Below are the code and all the weights of a small trained network. Each question names an input and a target symbol and asks about switching units off, where a switched-off unit gives its printed mean instead of its output.

import numpy as np


def w(rows, s, z=0):
    codes = np.array(rows[::2]) - 128.0
    scale = np.full(codes.shape[1], s)
    scale[-1] = z or s
    return codes * scale


def f(y):
    return np.maximum(y, 0)


def softmax(a):
    e = np.exp(a - a.max(-1, keepdims=True))
    return e / e.sum(-1, keepdims=True)


def log_softmax(a):
    a = a - a.max(-1, keepdims=True)
    return a - np.log(np.exp(a).sum(-1, keepdims=True))


def net(x, mask):
    ids = ['γζθλμξπσφψω'.index(c) for c in x.split()]
    T = len(ids)
    res = E[ids] + P[:T]
    u = 0
    for l in range(3):
        r = res
        for j in range(3):
            rows = slice(2 * j, 2 * j + 2)
            q, k, v = (r @ M[l][rows].T for M in (Q, K, V))
            z = softmax(np.where(np.tri(T) > 0, q @ k.T / 2**0.5, -1e9)) @ v
            o = O[l][rows]
            res = res + np.where(mask[u + j], z, o[:, -1]) @ o[:, :-1]
        u += 3
        y = f(res @ A[l][:, :-1].T + A[l][:, -1])
        res = res + np.where(mask[u : u + 4], y, B[l][:, -1]) @ B[l][:, :-1]
        u += 4
    return log_softmax(res[-1] @ U[:, :-1].T + U[:, -1])


Q, K, V, O, A, B = {}, {}, {}, {}, {}, {}
E = w([
[177,177,161,206,137,136,181],'γ',
[127,116,103,100,213,66,123],'ζ',
[78,144,44,60,99,222,105],'θ',
[126,140,113,94,74,63,207],'λ',
[78,193,196,157,255,63,110],'μ',
[141,156,142,120,201,68,168],'ξ',
[128,145,150,31,30,143,119],'π',
[49,184,173,109,175,113,201],'σ',
[182,180,77,83,120,195,139],'φ',
[160,109,131,112,104,205,217],'ψ',
[189,122,144,167,182,120,95],'ω',
],0.019)
P = w([
[188,124,14,129,135,4,40],'0',
[194,108,101,77,147,111,95],'1',
[169,121,113,84,131,120,99],'2',
[129,146,130,126,122,80,109],'3',
[125,150,118,133,112,108,107],'4',
[132,150,109,142,115,132,100],'5',
[167,143,77,147,141,136,82],'6',
[110,141,134,149,116,139,112],'7',
[131,131,120,164,135,140,102],'8',
[108,129,142,156,131,139,121],'9',
[131,114,125,176,146,147,109],'10',
],0.011)
Q[0] = w([
[102,155,55,117,159,70,96],'0.h0',
[79,146,69,133,146,168,98],'0.h0',
[103,116,179,68,147,199,119],'0.h1',
[47,121,106,237,117,121,114],'0.h1',
[103,106,151,95,92,92,2],'0.h2',
[122,179,189,140,54,116,128],'0.h2',
],0.0095)
K[0] = w([
[126,93,89,78,253,109,164],'0.h0',
[154,197,76,155,87,20,23],'0.h0',
[76,121,139,42,60,151,55],'0.h1',
[139,145,178,253,204,185,187],'0.h1',
[70,33,95,73,163,121,111],'0.h2',
[114,99,245,37,80,180,123],'0.h2',
],0.0069)
V[0] = w([
[217,140,24,152,199,85,214],'0.h0',
[78,89,156,139,118,150,120],'0.h0',
[171,98,74,186,183,222,205],'0.h1',
[92,105,3,76,113,107,133],'0.h1',
[59,87,103,179,61,99,137],'0.h2',
[107,61,142,237,167,118,45],'0.h2',
],0.0065)
O[0] = w([
[148,50,73,146,63,253,108,185],'0.h0',
[10,121,11,79,58,190,155,79],'0.h0',
[131,114,158,86,47,91,173,70],'0.h1',
[127,135,158,189,201,80,72,255],'0.h1',
[134,185,113,69,99,187,126,94],'0.h2',
[14,166,254,112,56,141,88,37],'0.h2',
],0.0063,0.0084)
A[0] = w([
[196,102,81,100,164,55,63,253],'0.n0',
[51,129,137,61,210,16,2,207],'0.n1',
[203,106,171,66,20,33,18,35],'0.n2',
[152,149,202,56,52,141,69,133],'0.n3',
],0.0077,0.0028)
B[0] = w([
[42,125,157,139,82,113,191,250],'0.n0',
[126,120,62,203,71,225,78,197],'0.n1',
[32,167,194,133,2,13,160,153],'0.n2',
[69,180,176,198,87,148,98,136],'0.n3',
],0.0077,0.013)
Q[1] = w([
[2,113,49,97,142,85,82],'1.h0',
[216,196,154,172,154,79,106],'1.h0',
[122,136,148,182,96,56,143],'1.h1',
[152,159,90,185,32,147,145],'1.h1',
[149,135,58,92,91,115,93],'1.h2',
[175,244,117,141,150,51,173],'1.h2',
],0.0085)
K[1] = w([
[90,84,153,65,85,151,158],'1.h0',
[153,65,160,181,145,83,230],'1.h0',
[144,131,121,111,136,118,150],'1.h1',
[148,129,143,196,175,211,57],'1.h1',
[1,89,122,94,120,91,123],'1.h2',
[127,154,212,99,187,89,196],'1.h2',
],0.0096)
V[1] = w([
[140,13,109,90,71,149,89],'1.h0',
[20,158,66,122,197,163,42],'1.h0',
[174,157,74,165,113,133,82],'1.h1',
[17,120,203,89,14,65,196],'1.h1',
[94,134,46,79,137,161,93],'1.h2',
[129,125,92,161,140,2,94],'1.h2',
],0.0073)
O[1] = w([
[213,205,29,134,61,176,184,175],'1.h0',
[197,74,140,112,122,56,87,239],'1.h0',
[196,106,172,151,158,84,132,253],'1.h1',
[168,98,117,178,47,79,72,5],'1.h1',
[60,104,27,158,179,18,151,192],'1.h2',
[154,3,208,185,147,72,139,182],'1.h2',
],0.0072,0.0074)
A[1] = w([
[157,129,146,253,119,104,209,35],'1.n0',
[156,202,212,104,91,169,132,4],'1.n1',
[24,234,170,128,131,206,41,128],'1.n2',
[136,117,178,179,177,238,104,131],'1.n3',
],0.0057,0.0021)
B[1] = w([
[237,160,121,75,165,122,179,254],'1.n0',
[63,165,110,125,128,29,51,145],'1.n1',
[139,86,94,179,167,154,234,146],'1.n2',
[128,146,145,130,73,10,122,197],'1.n3',
],0.012,0.0059)
Q[2] = w([
[105,209,173,142,134,211,152],'2.h0',
[99,40,61,163,138,200,77],'2.h0',
[126,136,114,101,49,140,173],'2.h1',
[135,172,145,90,166,91,202],'2.h1',
[115,190,254,126,141,136,179],'2.h2',
[192,156,145,174,102,85,162],'2.h2',
],0.0085)
K[2] = w([
[194,127,128,26,198,158,200],'2.h0',
[238,145,100,196,109,49,203],'2.h0',
[51,111,98,24,1,109,168],'2.h1',
[41,158,191,29,213,132,166],'2.h1',
[23,63,208,109,216,110,138],'2.h2',
[77,99,152,129,120,132,175],'2.h2',
],0.0074)
V[2] = w([
[187,145,154,166,147,186,255],'2.h0',
[85,137,104,155,216,182,51],'2.h0',
[126,215,5,33,158,103,169],'2.h1',
[176,85,116,110,141,128,72],'2.h1',
[90,227,185,126,164,109,4],'2.h2',
[144,189,91,106,179,193,103],'2.h2',
],0.0067)
O[2] = w([
[183,74,141,77,121,134,96,114],'2.h0',
[125,84,79,160,171,132,115,40],'2.h0',
[107,156,163,56,198,127,154,161],'2.h1',
[180,96,182,166,83,116,154,136],'2.h1',
[92,222,2,131,97,150,113,8],'2.h2',
[142,62,141,95,145,200,88,47],'2.h2',
],0.0097,0.012)
A[2] = w([
[206,206,186,254,210,154,129,40],'2.n0',
[203,95,125,136,181,232,132,166],'2.n1',
[93,44,196,120,108,118,138,8],'2.n2',
[135,135,152,121,142,142,134,252],'2.n3',
],0.0074,0.0037)
B[2] = w([
[101,236,129,106,84,162,70,254],'2.n0',
[5,162,160,121,142,202,104,178],'2.n1',
[105,153,159,174,188,46,77,177],'2.n2',
[105,85,82,192,165,254,112,186],'2.n3',
],0.0094,0.012)
U = w([
[196,194,104,36,160,128,74,75],'γ',
[175,90,145,177,151,173,100,152],'ζ',
[83,76,85,174,189,87,156,221],'θ',
[200,106,148,86,183,114,208,1],'λ',
[122,150,116,243,187,223,116,69],'μ',
[98,92,155,122,96,213,148,206],'ξ',
[2,106,162,88,88,90,183,88],'π',
[116,94,122,133,144,165,102,203],'σ',
[143,94,143,111,137,155,117,128],'φ',
[56,102,149,115,158,98,54,30],'ψ',
[131,110,108,156,99,184,140,185],'ω',
],0.0078,0.0051)

Each question gives the input, a string of symbols that net reads in full, and the target symbol t.
The units are the heads (2 rows each of Q, K, V and O) and the neurons (one row each of A and B). Each row of codes is followed by its name. A weight is (code - 128) times the scale printed after its matrix; where a second scale follows, it is the last column's (O, A, B and U).
mask holds one flag per unit, layer by layer, with each layer's heads first. A switched-off unit (its flag False) gives its mean, the last column of its rows in O or B, instead of its output. The means were averaged over made-up inputs and are rounded, as every weight is.
A unit's drop is (log p(t) with every unit on - log p(t) with that unit switched off) / (log p(t) with every unit on - log p(t) with every unit switched off).
The circuit of an input: a set's keep is (log p(t) with only the set's units on - log p(t) with every unit switched off) / (log p(t) with every unit on - log p(t) with every unit switched off). Starting from the 12 units with the biggest drops (on a tie, the unit counted first), units are removed one at a time, each time the one whose removal leaves the highest keep (on an exact tie, the one counted first), for as long as the keep stays at least 0.8.
units of the circuit, in order: the units of the circuit, biggest drop first
unit that matters most: the unit with the biggest drop
k most important neurons: the k neurons with the biggest drops, biggest first
k most important neurons of layer l: the k neurons of layer l with the biggest drops, biggest first
which heads matter: for each layer, one digit per head in row order, 1 if its drop is at least 0.15 and else 0, layers parted by /
input ξ γ θ φ ξ θ θ φ ξ, target μ: 3 most important neurons => [1.n0 0.n2 2.n3]
input θ ξ π μ π θ, target θ: units of the circuit, in order => [1.h2 0.n1 2.h0]
input π θ σ, target γ: 2 most important neurons => [0.n2 2.n0]
input θ θ θ θ ξ ξ π, target π: 4 most important neurons => [0.n2 0.n0 0.n3 2.n3]
input θ ω π ξ π ζ θ θ μ, target μ: 4 most important neurons => [0.n1 2.n0 1.n2 0.n0]
input π π θ, target π: which heads matter => 100 / 010 / 101
input θ π ω, target μ: units of the circuit, in order => [2.h0 2.n0 0.h1]
input π θ θ θ θ μ θ π, target θ: units of the circuit, in order => [2.n0 2.h0 1.h2]
input π θ ξ ψ, target μ: units of the circuit, in order => [0.h1 2.h0 2.n0]
input π θ π γ γ ω, target π: unit that matters most => 1.h0
input φ θ γ γ μ, target μ: 3 most important neurons => [1.n2 0.n1 2.n0]
input λ π π ω π φ θ ζ, target λ: which heads matter => 111 / 111 / 101
input θ θ λ θ θ φ, target μ: units of the circuit, in order => [2.h0 1.n0 2.h2 2.n1]
input ξ ζ θ σ φ θ ω ζ, target ξ: which heads matter => 100 / 101 / 001
input ψ σ ζ, target ψ: 2 most important neurons of layer 2 => [2.n2 2.n1]
input π σ γ ω λ θ θ λ ζ, target π: which heads matter => 000 / 010 / 101
input ξ ξ ψ, target ζ: most important neuron of layer 0 => [0.n1]
input μ θ σ θ, target μ: units of the circuit, in order => [2.h0 0.n1 2.h2]
input π ψ θ π ω ψ ζ ω λ, target λ: which heads matter => 010 / 000 / 000
input γ π θ π π λ π π θ, target γ: 2 most important neurons => [1.n0 1.n1]
input π φ ξ, target γ: units of the circuit, in order => [2.n0 0.n2]
input ψ θ π θ θ σ, target μ: unit that matters most => 2.h0
input ψ θ λ γ λ ψ λ θ θ λ π, target π: 2 most important neurons => [0.n2 0.n1]
input λ θ σ ψ θ π θ, target λ: 3 most important neurons => [1.n0 0.n2 0.n0]
input ψ ζ ψ, target ξ: which heads matter => 100 / 101 / 000
input ψ θ π φ ξ ζ, target ψ: 2 most important neurons of layer 2 => [2.n2 2.n1]
